Below is a small trained network, with its code and all its weights. Each question gives an input and a class and asks what happens when units are switched off, that is, made to give their printed mean instead of their output.

import numpy as np


def w(rows, s, z=0):
    codes = np.array(rows[::2]) - 128.0
    scale = np.full(codes.shape[1], s)
    scale[-1] = z or s
    return codes * scale


def f(y):
    return y / 2 * (1 + np.tanh(0.7978845608 * (y + 0.044715 * y**3)))


def log_softmax(a):
    a = a - a.max(-1, keepdims=True)
    return a - np.log(np.exp(a).sum(-1, keepdims=True))


def net(x, mask):
    res = np.array(x, float).reshape(1, 4) / 4 @ E
    y = f(res @ A[0][:, :-1].T + A[0][:, -1])
    res = res + np.where(mask, y, B[0][:, -1]) @ B[0][:, :-1]
    return log_softmax(res[-1] @ U[:, :-1].T + U[:, -1])


A, B = {}, {}
E = w([
[129,161,113,140,86,129,61,166,128,159,116],'x0',
[128,254,99,140,128,138,138,142,129,198,148],'x1',
[134,116,141,145,77,195,163,55,127,112,205],'x2',
[127,123,168,124,188,135,88,144,129,104,85],'x3',
],0.0053)
A[0] = w([
[136,19,123,123,4,137,152,99,130,115,175,204],'n0',
[128,128,128,128,128,127,129,128,128,128,129,140],'n1',
[127,145,149,130,134,154,82,129,130,125,123,162],'n2',
[130,134,96,116,166,41,163,185,129,144,75,149],'n3',
[126,147,159,131,139,166,63,128,129,120,120,180],'n4',
[127,130,128,128,128,128,127,128,127,128,128,121],'n5',
[125,150,123,128,126,124,116,138,125,136,121,149],'n6',
[129,155,127,128,126,136,104,135,126,137,124,154],'n7',
[126,84,154,121,166,136,105,114,126,96,111,176],'n8',
[131,99,122,125,161,106,142,141,130,127,107,198],'n9',
[128,128,128,128,129,128,128,128,128,128,128,132],'n10',
[128,131,128,128,127,128,127,128,127,128,128,123],'n11',
[121,21,155,126,230,129,96,128,135,94,89,188],'n12',
[127,137,128,129,128,130,137,125,127,128,134,181],'n13',
[127,143,127,129,128,131,142,122,127,129,137,199],'n14',
[125,233,117,116,119,110,59,158,125,150,99,187],'n15',
[124,160,129,131,134,136,165,112,128,133,151,236],'n16',
[128,143,127,127,124,131,136,123,124,129,133,175],'n17',
[128,132,128,128,127,129,129,127,127,128,129,142],'n18',
[127,136,127,127,126,129,125,130,125,130,126,120],'n19',
[125,194,118,126,121,124,79,152,126,149,112,195],'n20',
[128,127,128,128,129,127,129,129,129,128,128,130],'n21',
[128,132,125,127,133,119,130,135,127,130,122,127],'n22',
[127,252,116,135,95,151,227,95,128,149,200,251],'n23',
[137,50,135,126,89,129,118,116,132,116,142,253],'n24',
[127,140,127,129,127,131,139,123,126,128,134,188],'n25',
[132,75,121,126,176,92,150,153,127,120,82,225],'n26',
[135,204,110,132,135,94,93,182,130,162,82,208],'n27',
],0.012,0.0012)
B[0] = w([
[2,98,115,155,128,158,123,139,107,106,196,228],'n0',
[127,128,129,128,128,129,127,128,128,128,128,129],'n1',
[145,109,118,142,140,125,124,131,132,106,149,138],'n2',
[85,180,134,107,115,95,151,122,127,156,59,188],'n3',
[150,99,117,148,141,129,120,129,130,97,154,145],'n4',
[129,129,128,128,129,126,128,127,129,128,129,128],'n5',
[131,143,132,135,142,114,125,121,141,129,134,139],'n6',
[140,132,124,137,143,115,122,130,141,123,144,142],'n7',
[165,92,120,121,113,127,120,143,111,103,102,159],'n8',
[130,128,128,118,108,130,132,125,116,132,82,144],'n9',
[129,128,127,128,126,128,127,129,128,129,127,128],'n10',
[128,129,128,128,130,126,129,127,129,128,130,128],'n11',
[202,66,133,109,121,136,136,116,98,86,54,206],'n12',
[132,127,125,121,116,132,123,136,128,137,135,135],'n13',
[135,128,125,118,112,135,124,138,129,141,139,139],'n14',
[157,171,125,170,177,80,83,145,172,132,167,219],'n15',
[143,130,124,111,96,151,127,139,130,160,150,158],'n16',
[133,127,127,119,124,129,126,135,131,135,142,136],'n17',
[129,128,127,125,126,127,127,131,129,130,131,130],'n18',
[130,132,128,130,134,123,129,125,133,127,132,129],'n19',
[149,156,132,150,167,96,105,134,160,127,156,186],'n20',
[128,128,128,129,125,129,126,128,127,129,125,128],'n21',
[126,137,131,131,124,126,125,121,131,133,118,129],'n22',
[201,129,148,77,99,201,160,108,145,195,223,255],'n23',
[80,93,123,142,133,139,136,129,98,90,134,178],'n24',
[133,127,126,120,116,133,124,136,129,138,137,137],'n25',
[124,130,133,106,114,128,153,119,108,130,52,166],'n26',
[121,196,120,159,144,64,103,136,167,156,129,216],'n27',
],0.03,0.007)
U = w([
[169,136,163,42,82,192,176,69,146,184,179,254],'0',
[190,71,145,80,110,140,152,88,79,71,59,81],'1',
[3,97,83,184,109,157,133,147,94,96,155,189],'2',
[151,175,108,238,204,85,23,194,188,141,161,36],'3',
[95,183,136,109,127,82,148,132,138,165,71,98],'4',
],0.0059,0.0007)

Each question gives the input, the list of numbers given to net, and the class t.
The units are the neurons (one row each of A and B). Each row of codes is followed by its name. A weight is (code - 128) times the scale printed after its matrix; where a second scale follows, it is the last column's (A, B and U).
mask holds one flag per neuron, in row order. A switched-off neuron (its flag False) gives its mean, the last column of its row in B, instead of its output. The means were averaged over made-up inputs and are rounded, as every weight is.
A unit's drop is (log p(t) with every unit on - log p(t) with that unit switched off) / (log p(t) with every unit on - log p(t) with every unit switched off).
The circuit of an input: a set's keep is (log p(t) with only the set's units on - log p(t) with every unit switched off) / (log p(t) with every unit on - log p(t) with every unit switched off). Starting from the 12 units with the biggest drops (on a tie, the unit counted first), units are removed one at a time, each time the one whose removal leaves the highest keep (on an exact tie, the one counted first), for as long as the keep stays at least 0.8.
circuit, biggest first: the units of the circuit, biggest drop first
top k neurons: the k neurons with the biggest drops, biggest first
drop of u: that unit's drop, to one decimal
input [-1,1,-4,4], class 4: circuit, biggest first -> (n3; n26)
input [-3,1,-3,-1], class 4: circuit, biggest first -> (n23; n0; n15; n3)
input [-4,-1,6,0], class 2: circuit, biggest first -> (n0)
input [-2,-3,1,0], class 1: circuit, biggest first -> (n12; n27; n15)
input [3,-4,-5,-4], class 4: top 3 neurons -> (n23; n3; n0)
input [-5,4,-8,3], class 4: top 2 neurons -> (n3; n26)
input [-2,1,-4,4], class 4: top 2 neurons -> (n3; n23)
input [-1,-2,-5,-7], class 4: top 3 neurons -> (n23; n0; n3)
input [0,-1,-4,2], class 4: top 2 neurons -> (n23; n3)
input [-8,6,-4,5], class 4: top 2 neurons -> (n3; n26)
input [-2,-8,1,8], class 1: drop of n20 -> 0.0
input [-7,1,-8,-1], class 4: drop of n23 -> 0.1
input [-5,5,-6,-8], class 0: drop of n23 -> 2.8
input [5,-3,-2,6], class 1: circuit, biggest first -> (n12)
input [-6,-1,5,4], class 1: drop of n27 -> 0.1
